Here is a tiny trained network, its code and every weight. The questions are about switching its units off for an input and a target symbol, where a switched-off unit gives its printed mean instead of its output.

import numpy as np


def w(rows, s, z=0):
    codes = np.array(rows[::2]) - 128.0
    scale = np.full(codes.shape[1], s)
    scale[-1] = z or s
    return codes * scale


def f(y):
    return np.maximum(y, 0)


def softmax(a):
    e = np.exp(a - a.max(-1, keepdims=True))
    return e / e.sum(-1, keepdims=True)


def log_softmax(a):
    a = a - a.max(-1, keepdims=True)
    return a - np.log(np.exp(a).sum(-1, keepdims=True))


def net(x, mask):
    ids = ['ΦΨΩαεζπ'.index(c) for c in x.split()]
    T = len(ids)
    res = E[ids] + P[:T]
    u = 0
    for l in range(2):
        q, k, v = (res @ M[l].T for M in (Q, K, V))
        z = softmax(np.where(np.tri(T) > 0, q @ k.T / 2**0.5, -1e9)) @ v
        res = res + np.where(mask[u], z, O[l][:, -1]) @ O[l][:, :-1]
        u += 1
        y = f(res @ A[l][:, :-1].T + A[l][:, -1])
        res = res + np.where(mask[u : u + 4], y, B[l][:, -1]) @ B[l][:, :-1]
        u += 4
    return log_softmax(res[-1] @ U[:, :-1].T + U[:, -1])


Q, K, V, O, A, B = {}, {}, {}, {}, {}, {}
E = w([
[76,74,243,144,137,73,162,129,154,150,188,120],'Φ',
[91,87,115,35,99,100,144,200,134,121,229,123],'Ψ',
[221,210,139,178,190,174,107,187,110,224,92,142],'Ω',
[142,111,116,234,206,199,146,174,144,111,131,115],'α',
[105,252,184,92,113,134,232,73,103,55,109,118],'ε',
[19,90,76,110,66,94,125,133,116,179,112,132],'ζ',
[155,59,145,128,115,166,145,28,77,129,161,129],'π',
],0.02)
P = w([
[230,155,63,56,175,161,165,123,221,255,105,101],'0',
[82,149,52,93,236,189,129,128,161,167,145,187],'1',
[60,124,77,106,203,162,105,129,116,130,140,150],'2',
[61,107,85,115,194,137,109,119,87,104,138,119],'3',
[81,105,81,114,175,101,125,113,65,88,162,105],'4',
[86,88,74,120,157,73,136,113,48,72,160,101],'5',
[106,91,67,131,162,47,153,117,37,59,169,90],'6',
],0.0089)
Q[0] = w([
[214,143,159,184,75,112,125,175,254,29,51,113],'0.h0',
[232,150,192,157,35,167,135,158,138,142,32,123],'0.h0',
],0.0059)
K[0] = w([
[160,90,111,123,91,209,100,147,246,168,121,189],'0.h0',
[166,110,149,80,165,102,65,150,104,255,128,199],'0.h0',
],0.0069)
V[0] = w([
[188,139,67,36,51,187,205,69,84,51,19,202],'0.h0',
[191,174,2,85,164,164,170,188,167,129,10,161],'0.h0',
],0.0042)
O[0] = w([
[108,203,117,72,254,68,66,184,135,122,50,6,83],'0.h0',
[113,32,211,133,75,125,98,53,158,53,157,95,4],'0.h0',
],0.0099,0.0037)
A[0] = w([
[116,112,153,70,116,91,164,153,255,151,119,154,36],'0.n0',
[136,155,120,147,197,163,102,210,198,198,82,177,149],'0.n1',
[157,194,33,106,102,212,172,114,118,71,102,212,3],'0.n2',
[92,103,86,86,121,123,93,130,63,124,124,161,121],'0.n3',
],0.009,0.0029)
B[0] = w([
[119,67,170,136,234,203,154,93,152,99,111,76,220],'0.n0',
[106,180,26,85,147,45,110,164,234,123,187,9,220],'0.n1',
[96,112,147,45,106,180,1,32,162,208,251,39,222],'0.n2',
[198,87,45,59,157,182,102,49,166,82,37,181,254],'0.n3',
],0.0075,0.0049)
Q[1] = w([
[60,176,82,138,39,101,153,231,147,124,178,216],'1.h0',
[186,54,1,81,176,84,48,91,126,108,119,85],'1.h0',
],0.0086)
K[1] = w([
[240,108,111,155,80,243,97,137,78,254,170,157],'1.h0',
[139,249,140,132,142,155,219,107,129,40,97,129],'1.h0',
],0.0077)
V[1] = w([
[173,130,78,74,58,185,162,158,165,157,84,152],'1.h0',
[113,124,221,81,130,135,142,2,94,115,122,168],'1.h0',
],0.0069)
O[1] = w([
[64,208,173,63,131,103,122,87,230,71,136,81,84],'1.h0',
[162,249,87,151,183,206,86,84,122,113,111,150,254],'1.h0',
],0.013,0.0066)
A[1] = w([
[127,83,127,149,116,141,145,138,145,228,180,176,22],'1.n0',
[137,128,129,61,125,40,108,128,254,204,142,145,95],'1.n1',
[80,25,164,148,121,106,149,159,126,155,124,144,253],'1.n2',
[71,126,105,118,74,127,82,109,244,95,154,105,68],'1.n3',
],0.0085,0.0027)
B[1] = w([
[195,160,118,189,165,80,209,177,30,122,41,120,255],'1.n0',
[147,71,153,106,111,93,38,149,128,167,85,254,222],'1.n1',
[127,195,106,166,121,169,70,87,240,81,198,119,206],'1.n2',
[82,124,34,130,65,138,173,200,134,49,30,89,223],'1.n3',
],0.0093,0.0078)
U = w([
[161,136,65,169,91,82,195,127,152,87,137,57,76],'Φ',
[104,176,120,103,192,158,100,74,183,198,170,113,183],'Ψ',
[104,112,130,153,183,68,209,132,96,165,109,207,191],'Ω',
[110,172,161,140,150,119,117,174,97,111,85,147,1],'α',
[195,142,140,170,132,88,2,143,139,89,118,200,115],'ε',
[131,107,152,41,145,152,177,199,125,89,178,185,162],'ζ',
[34,124,114,145,110,78,142,101,121,140,77,131,149],'π',
],0.0072,0.0069)

Each question gives the input, a string of symbols that net reads in full, and the target symbol t.
The units are the heads (2 rows each of Q, K, V and O) and the neurons (one row each of A and B). Each row of codes is followed by its name. A weight is (code - 128) times the scale printed after its matrix; where a second scale follows, it is the last column's (O, A, B and U).
mask holds one flag per unit, layer by layer, with each layer's heads first. A switched-off unit (its flag False) gives its mean, the last column of its rows in O or B, instead of its output. The means were averaged over made-up inputs and are rounded, as every weight is.
A unit's drop is (log p(t) with every unit on - log p(t) with that unit switched off) / (log p(t) with every unit on - log p(t) with every unit switched off).
The circuit of an input: a set's keep is (log p(t) with only the set's units on - log p(t) with every unit switched off) / (log p(t) with every unit on - log p(t) with every unit switched off). Starting from all 10 units, units are removed one at a time, each time the one whose removal leaves the highest keep (on an exact tie, the one counted first), for as long as the keep stays at least 0.8.
units of the circuit, in order: the units of the circuit, biggest drop first
most important unit: the unit with the biggest drop
k most important neurons: the k neurons with the biggest drops, biggest first
top k neurons in layer l: the k neurons of layer l with the biggest drops, biggest first
drop of u: that unit's drop, to one decimal
input π Ω π, target ε: 2 most important neurons : 0.n1, 1.n2
input Φ ζ Φ, target π: most important unit : 1.h0
input ε α ε, target Φ: 4 most important neurons : 0.n3, 0.n1, 1.n2, 0.n2
input ε α Φ Φ, target ε: units of the circuit, in order : 1.h0, 0.n3, 1.n2
input ζ ζ Ω ζ, target ε: 3 most important neurons : 1.n2, 1.n1, 0.n1
input ζ Ω Φ Φ π ζ, target ε: 2 most important neurons : 0.n3, 1.n1
input Ω Φ ε Ω Ψ Ω, target Ω: 4 most important neurons : 0.n3, 0.n1, 0.n2, 1.n0
input π α π, target Φ: 2 most important neurons : 0.n1, 1.n2
input ε π Φ π Ω ε Φ, target Ψ: 3 most important neurons : 1.n0, 1.n3, 1.n1
input π Φ π, target Ω: units of the circuit, in order : 0.n1, 1.h0
input π α α, target Φ: units of the circuit, in order : 1.h0, 0.n1
input π ζ π, target π: units of the circuit, in order : 1.h0, 1.n3
input Φ ε π ζ, target Ψ: 2 most important neurons : 1.n0, 1.n1
input ε π α Ψ, target Ψ: units of the circuit, in order : 1.h0
input π Φ Φ Φ Φ α Φ, target Φ: 4 most important neurons : 1.n2, 0.n2, 1.n0, 0.n3
input ε Φ ζ Φ, target ε: 3 most important neurons : 1.n2, 0.n1, 0.n3
input Φ π Φ π, target Ω: 4 most important neurons : 1.n0, 0.n1, 0.n0, 0.n3
input ζ ζ Φ π Φ, target Ψ: 3 most important neurons : 0.n2, 0.n3, 1.n0
input Φ Ψ ε Φ Ψ ζ Ω, target Ψ: 4 most important neurons : 0.n1, 0.n2, 1.n1, 1.n3
input Ω π Ω Φ ε α, target Ψ: 3 most important neurons : 0.n1, 1.n0, 1.n3
input Ω ε ζ α ε, target π: top 2 neurons in layer 1 : 1.n0, 1.n2
input ζ ε π Φ Φ Ω, target Ψ: units of the circuit, in order : 0.n1
input Φ ζ Φ ζ Ψ Φ, target π: top 2 neurons in layer 0 : 0.n3, 0.n2
input Φ Φ ε Ψ, target Ψ: 3 most important neurons : 1.n0, 1.n1, 1.n3
input Φ Φ π ζ π, target π: top 3 neurons in layer 0 : 0.n3, 0.n2, 0.n0
input Φ Φ α Φ, target Φ: top 3 neurons in layer 1 : 1.n2, 1.n0, 1.n1
input Φ Φ Φ, target Ω: top neuron in layer 1 : 1.n0
input ε Φ α α α, target Ω: top 2 neurons in layer 0 : 0.n3, 0.n2
input π ε Φ ε, target Ω: drop of 0.n3 : 0.7
